Below is a small trained network, with its code and all its weights. Each question gives an input and a target symbol and asks what happens when units are switched off, that is, made to give their printed mean instead of their output.

import numpy as np


def w(rows, s, z=0):
    codes = np.array(rows[::2]) - 128.0
    scale = np.full(codes.shape[1], s)
    scale[-1] = z or s
    return codes * scale


def norm(h):
    return h / np.sqrt((h * h).mean(-1, keepdims=True) + 1e-5)


def f(y):
    return y / 2 * (1 + np.tanh(0.7978845608 * (y + 0.044715 * y**3)))


def softmax(a):
    e = np.exp(a - a.max(-1, keepdims=True))
    return e / e.sum(-1, keepdims=True)


def log_softmax(a):
    a = a - a.max(-1, keepdims=True)
    return a - np.log(np.exp(a).sum(-1, keepdims=True))


def net(x, mask):
    ids = ['αεζημξπστφ'.index(c) for c in x.split()]
    T = len(ids)
    res = E[ids] + P[:T]
    u = 0
    for l in range(2):
        q, k, v = (norm(res) @ M[l].T for M in (Q, K, V))
        z = softmax(np.where(np.tri(T) > 0, q @ k.T / 2**0.5, -1e9)) @ v
        res = res + np.where(mask[u], z, O[l][:, -1]) @ O[l][:, :-1]
        u += 1
        y = f(norm(res) @ A[l][:, :-1].T + A[l][:, -1])
        res = res + np.where(mask[u : u + 8], y, B[l][:, -1]) @ B[l][:, :-1]
        u += 8
    return log_softmax(norm(res)[-1] @ U[:, :-1].T + U[:, -1])


Q, K, V, O, A, B = {}, {}, {}, {}, {}, {}
E = w([
[118,167,183,112,134,150,177,40],'α',
[79,130,166,210,249,144,181,111],'ε',
[59,76,109,111,184,72,85,89],'ζ',
[135,187,104,106,107,131,208,78],'η',
[181,160,134,161,173,185,202,99],'μ',
[165,185,139,86,152,164,153,101],'ξ',
[116,145,86,64,86,136,118,110],'π',
[184,130,148,64,72,183,139,49],'σ',
[123,71,69,178,206,82,123,117],'τ',
[231,214,76,72,43,143,117,74],'φ',
],0.013)
P = w([
[81,51,166,181,76,105,60,222],'0',
[35,178,57,150,201,69,149,1],'1',
[209,155,152,74,98,107,190,133],'2',
[29,174,73,134,194,60,139,6],'3',
[206,153,152,66,82,109,175,130],'4',
[28,172,67,137,194,69,144,7],'5',
[195,139,153,56,75,121,153,130],'6',
],0.0091)
Q[0] = w([
[139,49,156,191,100,107,183,255],'0.h1',
[199,104,198,2,113,84,184,206],'0.h1',
],0.0076)
K[0] = w([
[122,164,62,164,211,153,157,60],'0.h1',
[182,143,106,2,175,104,152,65],'0.h1',
],0.0098)
V[0] = w([
[101,93,37,210,74,114,254,51],'0.h1',
[71,103,243,91,98,150,174,115],'0.h1',
],0.0064)
O[0] = w([
[61,58,97,217,37,169,154,100,60],'0.h1',
[97,84,105,2,152,216,142,64,248],'0.h1',
],0.0086,0.0015)
A[0] = w([
[40,100,139,88,158,80,158,105,95],'0.n1',
[137,123,91,114,156,27,83,97,15],'0.n2',
[118,170,197,101,98,171,97,109,183],'0.n3',
[106,93,81,108,103,163,159,254,113],'0.n4',
[82,69,48,125,206,59,113,113,52],'0.n5',
[204,59,151,188,103,200,136,174,41],'0.n6',
[96,137,153,226,141,92,124,36,4],'0.n7',
[46,65,162,171,58,201,141,123,1],'0.n8',
],0.0093,0.0022)
B[0] = w([
[184,109,113,140,130,121,92,148,245],'0.n1',
[98,136,160,132,161,122,94,120,218],'0.n2',
[137,140,130,162,143,104,170,137,199],'0.n3',
[127,104,68,116,188,141,130,130,125],'0.n4',
[141,139,143,89,77,147,167,98,255],'0.n5',
[148,118,125,133,176,250,127,89,150],'0.n6',
[140,182,106,133,97,139,106,160,248],'0.n7',
[112,152,143,122,114,66,122,145,187],'0.n8',
],0.014,0.0043)
Q[1] = w([
[51,155,36,161,175,116,2,10],'1.h1',
[232,44,120,90,16,167,144,225],'1.h1',
],0.0071)
K[1] = w([
[62,41,114,165,179,136,14,177],'1.h1',
[254,150,139,121,6,178,172,158],'1.h1',
],0.0089)
V[1] = w([
[91,33,223,156,97,122,137,249],'1.h1',
[196,58,66,170,104,206,161,252],'1.h1',
],0.0041)
O[1] = w([
[196,108,195,142,94,152,245,111,2],'1.h1',
[236,145,58,93,103,94,84,107,60],'1.h1',
],0.011,0.0034)
A[1] = w([
[128,126,64,101,109,141,77,121,30],'1.n1',
[155,133,135,147,146,178,178,245,153],'1.n2',
[52,128,201,104,178,150,179,58,3],'1.n3',
[166,122,126,97,134,92,153,48,32],'1.n4',
[41,176,83,145,165,102,59,130,38],'1.n5',
[119,153,167,96,126,143,100,89,48],'1.n6',
[124,167,50,156,173,114,172,88,222],'1.n7',
[143,124,96,81,113,83,143,247,34],'1.n8',
],0.011,0.0028)
B[1] = w([
[182,107,139,251,170,86,141,153,178],'1.n1',
[11,127,134,159,177,145,80,232,137],'1.n2',
[175,172,61,194,142,95,116,109,205],'1.n3',
[90,113,184,189,144,170,155,207,198],'1.n4',
[184,79,152,133,91,168,237,255,229],'1.n5',
[166,74,136,150,127,108,155,123,173],'1.n6',
[97,24,168,105,104,104,69,133,254],'1.n7',
[116,98,27,60,185,52,185,119,153],'1.n8',
],0.0081,0.0072)
U = w([
[73,187,178,186,119,136,153,240,166],'α',
[2,127,124,104,50,101,139,98,179],'ε',
[166,26,77,247,91,129,100,150,4],'ζ',
[135,60,239,120,159,84,69,128,88],'η',
[171,254,83,93,72,123,77,137,193],'μ',
[205,128,175,103,103,183,248,111,90],'ξ',
[107,175,140,249,191,65,207,84,77],'π',
[82,146,53,92,162,239,91,81,219],'σ',
[145,22,43,127,190,91,220,170,50],'τ',
[75,230,153,17,191,123,140,127,210],'φ',
],0.0064,0.0044)

Each question gives the input, a string of symbols that net reads in full, and the target symbol t.
The units are the heads (2 rows each of Q, K, V and O) and the neurons (one row each of A and B). Each row of codes is followed by its name. A weight is (code - 128) times the scale printed after its matrix; where a second scale follows, it is the last column's (O, A, B and U).
mask holds one flag per unit, layer by layer, with each layer's heads first. A switched-off unit (its flag False) gives its mean, the last column of its rows in O or B, instead of its output. The means were averaged over made-up inputs and are rounded, as every weight is.
A unit's drop is (log p(t) with every unit on - log p(t) with that unit switched off) / (log p(t) with every unit on - log p(t) with every unit switched off).
The circuit of an input: a set's keep is (log p(t) with only the set's units on - log p(t) with every unit switched off) / (log p(t) with every unit on - log p(t) with every unit switched off). Starting from the 12 units with the biggest drops (on a tie, the unit counted first), units are removed one at a time, each time the one whose removal leaves the highest keep (on an exact tie, the one counted first), for as long as the keep stays at least 0.8.
units of the circuit, in order: the units of the circuit, biggest drop first
unit that matters most: the unit with the biggest drop
top k neurons: the k neurons with the biggest drops, biggest first
drop when u is switched off: that unit's drop, to one decimal
input π π η π, target η: top 2 neurons => (0.n5 0.n4)
input ε φ φ μ, target ξ: units of the circuit, in order => (1.h1)
input μ η ε μ, target ζ: top 4 neurons => (0.n6 1.n7 0.n7 1.n1)
input σ ζ α φ μ ε, target τ: top 2 neurons => (1.n5 0.n1)
input η σ σ η η τ, target ε: top 2 neurons => (0.n5 0.n8)
input ε π ε ε, target ξ: units of the circuit, in order => (1.h1 0.n5)
input τ τ ζ ζ ξ, target φ: units of the circuit, in order => (1.n5 0.n1)
input τ μ φ φ ε π, target μ: units of the circuit, in order => (0.h1 1.h1 0.n7 1.n5)
input φ π α, target π: units of the circuit, in order => (1.n3 1.h1)
input μ π ξ τ, target ζ: top 4 neurons => (0.n6 1.n1 0.n5 0.n1)
input φ α α ζ ξ μ, target α: units of the circuit, in order => (1.n5 0.n7 1.h1)
input φ φ φ τ π σ ξ, target φ: top 2 neurons => (0.n2 1.n5)
input φ ε φ φ, target α: units of the circuit, in order => (1.n5 1.h1)
input π π φ ζ, target η: top 3 neurons => (0.n5 0.n1 0.n4)
input ξ ζ π φ τ σ, target φ: units of the circuit, in order => (0.h1)
input φ ξ ε ε α ζ, target α: top 3 neurons => (1.n5 0.n2 0.n7)
input η π μ ζ, target ε: top 2 neurons => (0.n5 0.n8)
input η φ η φ μ ε, target ε: top 3 neurons => (0.n5 0.n8 0.n7)
input ζ φ τ, target ζ: top 2 neurons => (0.n6 0.n7)
input α α ε ζ, target σ: top neuron => (0.n5)
input φ τ φ φ τ π, target α: top 2 neurons => (1.n5 0.n2)
input φ ζ η σ π ε, target α: top 2 neurons => (1.n5 0.n7)
input π ζ σ ξ, target η: top 4 neurons => (0.n5 0.n4 1.n7 1.n4)
input σ η ε φ, target τ: drop when 1.n5 is switched off => 0.5
input φ φ α π π, target τ: drop when 0.n8 is switched off => 0.2
input ξ π ε π ε η, target φ: drop when 1.n6 is switched off => 0.0
input τ ε π μ, target μ: drop when 0.h1 is switched off => 0.6
input π τ α φ, target η: unit that matters most => 0.n5
